[ 140 -200  517  321 -149  223   18  -76   -4  -95 -126  -51 -208 -308
 -124 -361   31  -57  175  -77 -227   -3  128  308  -95 -273   73   51
 -151 -187  -36   27 -210  228 -304  134  -99]	(179)
[  75  -27   35 -152  110  378  -82  -15  -28  146   88   78   -1   77
  -60  102  -52 -158   74  187   97   55  -79  106   37  -82   -6    1
  -78  -71  -98   68  122  -73  -47   -2 -122]	(112)
[-216  131  119  113   24  -33   10 -164   -4 -121  -47   -9 -199 -136
 -127  328 -103  136   33  147  173  246 -219 -115  -30 -126   86 -106
   32    1   47  -39  116  159 -198  -43  254]	(112)
[   6  -14 -121 -197 -338 -161 -221  297   94 -246 -197   23  302 -205
  140  135   42 -194 -175  237 -355   31  145  -78 -263 -243 -107  -77
  -50  -28  190  -22   74 -307  -44  -59  -21]	(188)
[-270 -146  156  -53  -85   63  485  -32  133  252  191  220  -41  -28
 -303  453  425  -96 -198  -63  -16  263 -126   75  351   53  -35 -121
  -88 -110  -23  148   81  131 -157  -26 -233]	(112)
[ 184  173   -7   82  124  193  108  140  139  368 -348  240  336 -232
  136  216 -140 -114  154  127  362 -116  -46  -61  147  -22    6 -183
  -20   -9  390 -132 -193 -106  -95  154  194]	(162)
[-155  -29   89 -304  -68  103  -31  260  469  240  223   57  225  421
  120  150  -52 -241 -105  349   95 -128  394  -74 -265 -137  -15  231
  127  288 -181   55   21 -286  517   26   81]	(145)
[-205 -143  -96   35  334 -146  -14  170  169  424  213 -219   73  472
 -177   15    7 -113  -64  233  307  -78  434   -9 -226   43 -117  104
   59   45 -239  126  -21  -38  498  220  -66]	(138)
[  57  -91  -65  226  -37  -19  510   94  110  381 -756  441  -86 -319
 -238  469  190   82  -38 -318  -34    4 -173   87  103  351 -219 -193
   20  -11  136  143 -114  189 -234  -93 -349]	(179)
[-231   44  268  258  190  388  251  140  558  583 -143 -271   62  -59
  -76 -113  -36 -243   46 -291  194   -1   24  798 -190  107   72  123
   75   91  -38   86 -126  151  127   45  -61]	(3)
[-153  138 -306  -38   29  -38  162 -101 -141  185 -617  -46 -361   46
   35  269 -132   38  214  200   -6 -156   55 -459 -403  130  -56  -55
  -20  306  184  152  104  111   18 -296  100]	(3)
[-486 -216 -229 -212  183  683   44  144 -384  494   67 -160   -4 -145
    9   11 -146 -349  120  175  672  330  -39  121   39 -173  227 -175
 -112  -12  -72  -81  334  126 -472  119  371]	(156)
[  95  -24   66 -167  130  309  -12  -49   58  126   -9   38  -43   58
  -89  122  -54 -117   47  177   54   49  -94  288   74  -72  -33  -64
  -67    9 -113   48   95   -4  -45   -7 -165]	(156)
[-177  -24  -72 -373 -326 -105  293  150  339   33  233   12   52  -50
  158  112  200  154 -479  -49   -2  192  168  288   37  129 -115   22
  184  -43 -337   -1 -157   37  116  -61  219]	(179)
[  76 -109   41 -199   65  333    2  -94   26   93  109  106  -29   58
  -54   37    0 -152   59  214   11   60  -56  237  -25  -75  -13  -17
  -70  -37 -120  109  125  -55  -37   16 -182]	(179)
[-199 -116 -159 -404  200   54   34  209  127  197  233 -101  -91  140
  -56  178  -35 -226  102  -14  117  -57  241   29  530 -191   91   47
   39 -176 -236  -48  152  -12  205  195  241]	(179)
[  80  -29   70 -138   31  276  -46  -70    0   72   84   35  -23    8
  -70   57  -79 -201   97  146   18   64  -24  259 -155  -56   -5    7
  -57  -46  -69   72  111  -54  -55   38 -105]	(31)
[-102  110   65 -228   84  202  247  103  -36  698  -96 -309 -141  -30
  127  136  -62 -134 -198   56   82  -71  300    8 -277 -325  124 -180
 -116  133 -139   49 -139 -207  165   28  207]	(138)
[ 506  368 -182   41  532 -124 -282   -8 -356  192 -294 -123 -252   38
  -61  154 -178  -24  375  517  394 -117 -164 -395  272  -35 -240  -91
 -137   79  155 -162 -132 -181 -297 -363  276]	(156)
[-152  170  126   87  -66  222  202 -134 -402  231  457 -221 -242  119
    6 -369   37   35   11  219  308  445  298 -155 -125 -219  -31  181
 -118 -130  -64 -200 -197  -48   -5   93  176]	(31)
[ 103   -9   63 -173   21  260  -10  -63  -97   27   91   32  -37   84
  -65   46  -73 -180   46  160   39   42  -44  144  -95  -77   -2   28
  -63  -18  -48   40  118  -50  -22   68  -65]	(31)
[-207 -108 -266 -516  142  485  -29  263 -192  189  144  -92  322  146
  -63   19  -12 -256 -219 -156  265    7 -275   29  563 -358   48  -84
  150 -101 -233  -74   -3   71  -71  -40  -76]	(31)
[-293  -95 -489 -641 -133  287   57  260  320   10 -124  -46  235  375
  161  359  -53 -266  -70 -143   57 -225  111  299  438 -273    2   13
  327  -87   75  165   85  -52  494  -27  225]	(3)
[  96  -83   64 -222   96  334  -30  -51   21  121   98   69  -12   42
  -87   73  -27 -162   71  173   53   60  -89  318   15 -110  -12  -36
  -71  -40 -110   73  134  -50  -75    3 -136]	(179)
[ 129  -68   57 -196  104  270  -53  -83  -31   34   87   41   -4    5
 -124   94  -13 -202   90  196   43   47 -106  258   72 -125  -22  -65
  -67  -56 -109   58  108   -9  -84  -20 -142]	(162)
[-211   12  418  239  -16  354   66  296  137  239  856   41  146  213
   -3  -68   17 -356 -135 -357 -269  146  281  199  645 -237   42  245
  156   66 -191  128 -196  -53  407   15 -332]	(112)
[ 150  -54   11 -254   80  299  -46  -79  -16  101   62  -20   14   34
  -93   53  -30 -252   77  169   40   22  -69  339  -16 -115  -17  -59
  -55  -49  -98   99  127  -71    5   31 -140]	(162)
[ -83 -220  -51  -66   40 -353   17  -28  194   59  162 -122  180  153
  -56   31   23  -62  -44 -188  -95 -161  353  413 -119   84  -62 -112
   31 -198   17  237   43  -14  426  309  -27]	(31)
[ 235 -333  -14   71  547  454   -6 -193 -323 -164   45   13 -119 -140
 -307  219  129  158   78  267  199  -18 -188  148  788 -121  -63 -413
 -223 -164 -804  -53   77  304 -250 -305  106]	(162)
[ 136  -54   37 -232   59  261  -63  -58  -84   66   73    0  -23   23
  -72    2  -32 -208   92  165   29   44  -28  280  -34 -149  -12  -13
  -70  -79  -60   55   92  -20  -35   57 -103]	(162)
[ -78  168 -138  -43   78   75 -205   90  -59   63 -192  -74   -2  127
  -23   55  -43   30  225  -68  -60  -27    2 -190  193 -130  -11  -30
   25  268   43   -8   39   41    0 -181  -70]	(156)
[-176  -53 -231 -274  308   16  226 -167 -418 -104 -169 -192 -138   36
  -48   36   19  288  184  -17   53  -11 -257  172  139    1  157  -46
   49 -121   45   56  145  104   63 -125  137]	(179)
[  15  -26 -383 -381  296  123  131 -164 -311  258 -336  -98   82  341
 -125  349  103   40  -64  260  401 -134 -422  146  -68   55 -105 -210
  115  229   -1  359  135   68  127 -191   34]	(145)
[ -25  127  146  -76 -244 -353  461 -220 -403 -292  619 -206  -31 -256
 -136   54  300  -59 -138 -169 -299  399  133   59  379  -22  293 -118
 -116  -97  194  111   10  205 -125  290 -310]	(3)
[ 106  -59  -18 -186   92  344  -76  -26  -31  127   87   22  -16   75
  -13   71  -69 -191   56  187   59   47  -36  189  -79 -124  -19   -1
  -74  -52  -45   46  110  -89  -59    6 -119]	(138)
[ 130 -392   62 -147  135  108 -188   59  210  359 -299 -334  273  153
 -123 -332 -187 -478  323 -118  158 -507  312  710 -553 -175  177  -41
   78   61   -3  294  -55  -99  267   64  -46]	(162)
[-235  -35  124  126 -207   38  -39 -113  243 -132   37   56   69  -48
   17  149  102  -32   55  232 -254  -32   74 -363 -117  -71   55 -126
 -103  298    3  143  149  -38 -121 -220  -26]	(188)
[ 147  -81   32 -231   72  297  -75  -44   18  112    3   73  -55   35
  -76  127  -51 -171   98  152   45    5 -113  226  -43  -71   13  -11
  -50  -46 -124   68  129  -74  -39    0 -120]	(145)
[-447  -75  303 -119 -322 -262  113   46  245 -227 -296  162  203  176
   18  322  210  336 -308  -81  -12 -107  -97  -80   46 -481  -91  -89
  198  -19  284  125 -159  -45  222  202   53]	(162)
[-267 -128  -82  -70 -106   29   46  -30   -7   95   75 -114   21  -27
 -130  401  -34 -385   36  107 -337   92   -4  511 -364 -190   -6 -204
  133   99  283  443  244  -45  282 -168   69]	(179)
[-219 -211  -36  110  305  -17 -321   84 -102 -234 -249   40   57  -21
  -70  133    9  -17  285  177 -281 -166  -77 -260  337 -127   38 -233
 -120  323 -135  108  171  204 -123 -214 -332]	(156)
[-266  -54   16  248  125  -99  -10 -102  -17 -139 -104  -52   26  -24
   -1 -100   52  146  246   90 -156   30   11   46  -54   17  148  -56
  -33  292  -22   59  -46  275    1 -215 -163]	(188)
[ -87   96   42 -467 -123  106  -49    9 -457  -41  514 -561  -37  275
 -143 -140 -122  -49 -125   55  -23  142   83   99   95 -134   13 -110
 -134  282 -103   32  223  251  -16    3 -107]	(138)
[ 132  -30   25 -216   53  307  -86  -53  -13  108   22   26  -65   86
  -63   92  -47 -159   53  178   28   29 -105  178  -37 -106  -26   -4
  -54  -27  -99   81  120  -59  -14   14 -127]	(145)
[ 204  -70 -310 -266  180   20 -218  145 -216   -5 -243 -211  -36  273
 -223  111 -209 -127  155  -12  212 -182  167  115  254 -256  -27 -102
   69 -254  -46  -57   68 -165  294  141  115]	(162)
[-154   33  627   97 -234    0  369  284  417  207  325  251  103 -160
   27   -2  192 -134 -598 -288 -285  100 -158  118   85  -26  145  120
   22  151 -134 -163 -289  295   87  354 -312]	(3)
[ 198  -26  360 -246 -391 -327 -142  313  164 -157  110  122   36 -345
  -59  130 -320 -383  229 -137 -290  -46  156  292   51 -253  228  -27
  -35   24  270 -330  -76   93 -136   91  120]	(188)
[ -94  146  -52  167  127   39   84   78  -72   78 -327  149  -10 -113
   -4  229   89   -6  133 -221 -148  -41 -125 -274  256 -101  110  -55
  -15  275   80  -14    4  238  -16  -36  -87]	(3)
[-236   59  -52  -43  113  -40  -49  -34 -209  121  153 -247  -63  -28
 -115  -60    5   35  250  143   60  243  265  -83   64  -64   -2  -90
 -228  203 -254  -77  214  112   16   55  -72]	(188)
[  99   91   78  350   -5 -299  267  -70   13  652   90  288 -306 -171
  158 -108 -125 -256  288  -55  214   42  333 -192 -555  402 -102  306
  101  100  269  144 -210 -158   -2   45  153]	(179)
[  72   79 -140 -117  439  443   51  -50 -350  334  161 -317  215  189
 -238   80   41  168   76  285  585    7 -250  196  288  120   14 -267
  -41  141 -195   85  -83  298 -206 -409  187]	(112)
[ 113  -82   50 -173   99  271 -105  -68  -56   59   73   33  -21   66
  -85   62  -17 -153   74  241    2   11  -39  202  -22 -140  -46  -84
 -105  -63 -107   58  109  -81   16   12 -120]	(162)
[-415   50 -139  -78  407   18  304  164 -227  413  242 -188 -127   71
 -165  276   98 -105  -21 -177  172  211 -133  143  629    7  -18  -12
  -48 -254   65   -4  223  -87  123  161   18]	(188)
[-424   -2  116 -154   -2  -97  249  177  334  199 -308   -8 -143 -299
  -34  341  175  284 -116  -24  -40  -25 -180 -182  169  136   59 -163
  -62   80 -329 -120    6   15 -179 -126   63]	(188)
[ -88   74 -121  -52 -194 -137   -3   13 -234  143  -23  388  120  -26
  313  -21   82   32 -146  -73  124  -29 -277 -620 -133   -9   13  -11
   68  -13  328  -94  -93 -195   16  303  257]	(31)
[ -18  -45 -382 -349 -324 -110  223 -254  187   88 -531  131 -118    8
  159  156  171  138 -258 -253  -68 -222 -474  -73 -205  240 -307  -61
  370  139 -119  356 -115   33  128 -397   86]	(145)
[  96  -67   18 -167  111  297  -76  -37   79   80  123    2  -25   79
  -41   91  -54 -178   39  171   30   39  -44  235    2  -96  -18  -13
  -68  -43 -119   40  112  -67  -35   -3 -144]	(138)
[  68   60   10 -274  209  -46  170  102  456  476  160 -251   47  176
 -209   42  -83 -172    7  -60  450   10   79  413  236  122  -16  -55
  -34 -116 -147 -262   51 -233  250  167  187]	(179)
[  72   90  -25 -243  212   45  -23    5 -116  -40  691 -379  140  299
  -68  216 -116 -119 -102  370  -80  -49  265  153  267   70   -5 -111
  -50    2    6  299  192    0  279   40    8]	(145)
[ 310   25 -192  -67  261  -71  -67  -71 -899 -595 -184 -162 -134  188
    7 -140 -188  396  268  264  167  -53  -73 -140  270 -121  -30   97
  -10 -124  107 -190   -3  134   99 -123  336]	(145)
[-356   37    0 -107  407  144   72  322   59  138  137 -149  102  236
 -122  254  -62   14 -299  138  143  -31  -51 -120  344 -204   24   33
  106  -56 -252  -99   -3  148  261  118  126]	(31)
[-301  -31  366 -282 -438  306 -195  645  217  -11 -281  177  299  -71
   34  213 -259 -152  131  108 -157    5   37  149 -101 -595  192  -22
   53   51  392 -435  -93 -225  224  177  137]	(156)
[ 318 -185  -33 -112  -76 -339  -40 -105 -380  -71   17  170  215 -127
   64 -131  -47   49   12   63   50 -214 -159    5 -293  263   -5 -236
    8   63  195   72 -153   98  -98  -47   -5]	(162)
[-246   73 -211  -13 -130  108  125    8  101  171   69 -285 -267   99
  121   22 -141 -229  -39   94  -16  145  583   43 -144   63 -172  167
   75  150 -237  326  143 -109  161  -90  -12]	(188)
[ -32  212   46 -388  -92  233   78  173  274   41  146 -273   75  -15
  195  -15 -323 -161 -107   54   13  -61  108  243  269 -197  145   60
   66 -171  130 -115  -75  -95   84  147  157]	(188)
[-159  -17  171  275  130  130 -196  118  483 -162 -150  -80  118   97
   58   10   38  -81   61   81 -277 -269  183 -236  269 -154   27   87
   92  347 -344  235  -92   91  156 -200 -190]	(112)
[  71  -83   21 -214 -288 -233  148 -167  266 -267  260   37  124 -349
  -72  283  302 -132 -269   64 -458  277   59  438 -238  -18    2  -58
  108 -175 -121  339   15   25  -85  -78 -282]	(145)
[-207 -139 -114 -457 -383    5 -294    5  -96 -240   37 -285 -128  -22
  260 -403  -37  -30  455  -54   21  -30  339   29  190 -279  209   55
   51    1 -214  -24 -108  -69   11   -5  198]	(112)
[ 452  155  457  627  129 -172  279    8  550  414 -214   94 -103 -189
  -31 -224 -138  -66  128   23  -57 -102  381  293 -508  625 -120  205
 -125  216   17  -35 -297   52   62   71 -268]	(156)
[ -49  -65  141  -54   -5 -170 -209   54  482   43   18    3  186  -99
  -77  189 -373 -269  162  -18  -23  -98  -18  454   60 -265   42 -210
  290   14   24  -12 -202  -21  405   58  -46]	(156)
[ -98  185   89   27  103  -42  293  114  206  345 -120   49   92 -265
   24  231 -154   63  -81 -225  326   37 -110   26   65  148   38   51
  211    4  129   -7 -176  186 -199   35  125]	(145)
[ -80 -101  152  417  157 -302 -213  -38   50 -302 -213    3   44 -137
  -40  136   63   48  227  305 -127  -75  117 -227  -79   -4 -134 -160
 -160  235   17   64  152  -81  -63 -173   66]	(162)
[ 104  -21   61 -199   94  274  -10  -30   -2  139   33   37  -57   36
 -102   81  -36 -150   54  139   42   92  -69  285   18  -69  -18  -12
  -61    3 -122   34  108    6  -56   35 -170]	(156)
